Here is a tiny trained network, its code and every weight. The questions are about switching its units off for an input and a target symbol, where a switched-off unit gives its printed mean instead of its output.

import numpy as np


def w(rows, s, z=0):
    codes = np.array(rows[::2]) - 128.0
    scale = np.full(codes.shape[1], s)
    scale[-1] = z or s
    return codes * scale


def norm(h):
    return h / np.sqrt((h * h).mean(-1, keepdims=True) + 1e-5)


def f(y):
    return y / 2 * (1 + np.tanh(0.7978845608 * (y + 0.044715 * y**3)))


def softmax(a):
    e = np.exp(a - a.max(-1, keepdims=True))
    return e / e.sum(-1, keepdims=True)


def log_softmax(a):
    a = a - a.max(-1, keepdims=True)
    return a - np.log(np.exp(a).sum(-1, keepdims=True))


def net(x, mask):
    ids = ['αεζθξφψω'.index(c) for c in x.split()]
    T = len(ids)
    res = E[ids] + P[:T]
    u = 0
    for l in range(2):
        r = norm(res)
        for j in range(2):
            rows = slice(3 * j, 3 * j + 3)
            q, k, v = (r @ M[l][rows].T for M in (Q, K, V))
            z = softmax(np.where(np.tri(T) > 0, q @ k.T / 3**0.5, -1e9)) @ v
            o = O[l][rows]
            res = res + np.where(mask[u + j], z, o[:, -1]) @ o[:, :-1]
        u += 2
        y = f(norm(res) @ A[l][:, :-1].T + A[l][:, -1])
        res = res + np.where(mask[u : u + 4], y, B[l][:, -1]) @ B[l][:, :-1]
        u += 4
    return log_softmax(norm(res)[-1] @ U[:, :-1].T + U[:, -1])


Q, K, V, O, A, B = {}, {}, {}, {}, {}, {}
E = w([
[166,169,82,135],'α',
[132,180,135,113],'ε',
[98,4,115,123],'ζ',
[171,120,97,159],'θ',
[125,107,145,169],'ξ',
[152,94,97,150],'φ',
[27,106,138,123],'ψ',
[165,146,125,124],'ω',
],0.023)
P = w([
[124,106,114,160],'0',
[95,84,3,108],'1',
[158,97,100,101],'2',
[98,53,8,115],'3',
[174,121,135,124],'4',
[128,135,75,150],'5',
[152,166,153,123],'6',
[151,168,172,147],'7',
[50,81,135,174],'8',
],0.0066)
Q[0] = w([
[145,146,82,160],'0.h0',
[224,71,121,106],'0.h0',
[150,139,61,161],'0.h0',
[168,74,130,250],'0.h1',
[125,81,90,114],'0.h1',
[164,110,145,201],'0.h1',
],0.011)
K[0] = w([
[199,44,145,179],'0.h0',
[134,147,72,59],'0.h0',
[187,155,203,196],'0.h0',
[180,147,109,136],'0.h1',
[130,82,1,153],'0.h1',
[118,215,124,110],'0.h1',
],0.008)
V[0] = w([
[186,84,151,224],'0.h0',
[100,188,13,18],'0.h0',
[141,200,189,33],'0.h0',
[91,77,161,83],'0.h1',
[83,254,149,212],'0.h1',
[62,180,150,142],'0.h1',
],0.0053)
O[0] = w([
[195,135,135,53,241],'0.h0',
[133,108,67,197,63],'0.h0',
[42,147,1,102,1],'0.h0',
[167,212,114,77,56],'0.h1',
[123,16,85,191,121],'0.h1',
[119,113,70,57,70],'0.h1',
],0.0078,0.0042)
A[0] = w([
[96,61,145,90,172],'0.n0',
[170,220,96,2,253],'0.n1',
[249,107,151,59,226],'0.n2',
[202,117,115,206,154],'0.n3',
],0.0078,0.0018)
B[0] = w([
[205,255,139,91,148],'0.n0',
[125,87,160,163,160],'0.n1',
[110,48,98,100,254],'0.n2',
[90,137,97,93,227],'0.n3',
],0.01,0.007)
Q[1] = w([
[232,87,1,90],'1.h0',
[98,200,103,80],'1.h0',
[216,101,72,164],'1.h0',
[80,192,172,190],'1.h1',
[55,191,93,109],'1.h1',
[102,29,115,117],'1.h1',
],0.0066)
K[1] = w([
[189,73,109,193],'1.h0',
[230,167,110,83],'1.h0',
[205,76,155,109],'1.h0',
[148,103,115,175],'1.h1',
[130,135,67,155],'1.h1',
[2,120,112,158],'1.h1',
],0.0086)
V[1] = w([
[38,148,196,74],'1.h0',
[136,231,102,32],'1.h0',
[83,254,231,226],'1.h0',
[201,32,64,179],'1.h1',
[69,177,162,148],'1.h1',
[124,163,159,161],'1.h1',
],0.0088)
O[1] = w([
[108,145,58,87,107],'1.h0',
[202,126,128,207,38],'1.h0',
[149,67,86,113,2],'1.h0',
[159,95,185,108,200],'1.h1',
[98,67,8,162,83],'1.h1',
[190,11,46,98,97],'1.h1',
],0.011,0.0096)
A[1] = w([
[97,156,254,115,214],'1.n0',
[55,163,100,81,140],'1.n1',
[52,64,132,89,104],'1.n2',
[3,126,105,223,253],'1.n3',
],0.0092,0.0035)
B[1] = w([
[104,104,2,179,250],'1.n0',
[147,52,88,203,144],'1.n1',
[143,131,101,177,150],'1.n2',
[128,136,53,105,152],'1.n3',
],0.0095,0.016)
U = w([
[142,87,109,250,76],'α',
[87,152,52,113,209],'ε',
[112,184,127,104,139],'ζ',
[139,128,177,179,135],'θ',
[85,68,153,88,195],'ξ',
[147,157,149,136,181],'φ',
[147,129,106,128,50],'ψ',
[52,209,128,153,2],'ω',
],0.012,0.0023)

Each question gives the input, a string of symbols that net reads in full, and the target symbol t.
The units are the heads (3 rows each of Q, K, V and O) and the neurons (one row each of A and B). Each row of codes is followed by its name. A weight is (code - 128) times the scale printed after its matrix; where a second scale follows, it is the last column's (O, A, B and U).
mask holds one flag per unit, layer by layer, with each layer's heads first. A switched-off unit (its flag False) gives its mean, the last column of its rows in O or B, instead of its output. The means were averaged over made-up inputs and are rounded, as every weight is.
A unit's drop is (log p(t) with every unit on - log p(t) with that unit switched off) / (log p(t) with every unit on - log p(t) with every unit switched off).
The circuit of an input: a set's keep is (log p(t) with only the set's units on - log p(t) with every unit switched off) / (log p(t) with every unit on - log p(t) with every unit switched off). Starting from all 12 units, units are removed one at a time, each time the one whose removal leaves the highest keep (on an exact tie, the one counted first), for as long as the keep stays at least 0.8.
circuit, biggest first: the units of the circuit, biggest drop first
top k neurons: the k neurons with the biggest drops, biggest first
heads that matter: for each layer, one digit per head in row order, 1 if its drop is at least 0.15 and else 0, layers parted by /
input α ξ φ ξ ξ ξ, target ξ: circuit, biggest first -> (1.h0 0.h0)
input ξ ζ ζ ω ψ ω ω ε, target ε: heads that matter -> 00 / 10
input φ ξ φ θ θ, target θ: circuit, biggest first -> (1.h1)
input ζ ω ξ φ, target ξ: circuit, biggest first -> (1.h1 1.h0)
input ξ ψ ξ φ ζ, target ε: top 2 neurons -> (0.n0 0.n1)
input α ξ ζ ψ ε ε α, target α: top 4 neurons -> (1.n1 0.n1 0.n2 0.n3)
input ξ ε ψ ω ψ ξ ψ θ, target ε: heads that matter -> 00 / 01
input ξ ω ξ ξ ψ, target ε: circuit, biggest first -> (1.h0 0.n0)
input ξ ω ξ ε ω θ ω ζ, target ω: circuit, biggest first -> (0.h0 0.n2 0.n0 1.h0)
input θ ε ω ω, target ω: heads that matter -> 10 / 11
input θ ε ψ ξ ε, target α: heads that matter -> 00 / 00
input ξ ξ ε, target ξ: circuit, biggest first -> (0.n1 0.n2)
input ξ ξ ω ε θ θ ψ ζ, target ε: circuit, biggest first -> (1.h1 0.n0)
input ξ θ θ, target θ: circuit, biggest first -> (1.h1 1.h0)
input θ ξ ω α ω θ, target ω: top 2 neurons -> (0.n3 1.n0)
input ξ θ ψ ξ ω ξ ω, target α: heads that matter -> 10 / 01
input ψ ω ξ ψ ξ ψ ξ, target ε: heads that matter -> 00 / 01
input ω α ω θ, target ω: heads that matter -> 00 / 11
input ξ ω ξ ω, target ξ: heads that matter -> 00 / 01
input ξ ζ φ α ε φ ξ ξ θ, target ξ: heads that matter -> 10 / 01
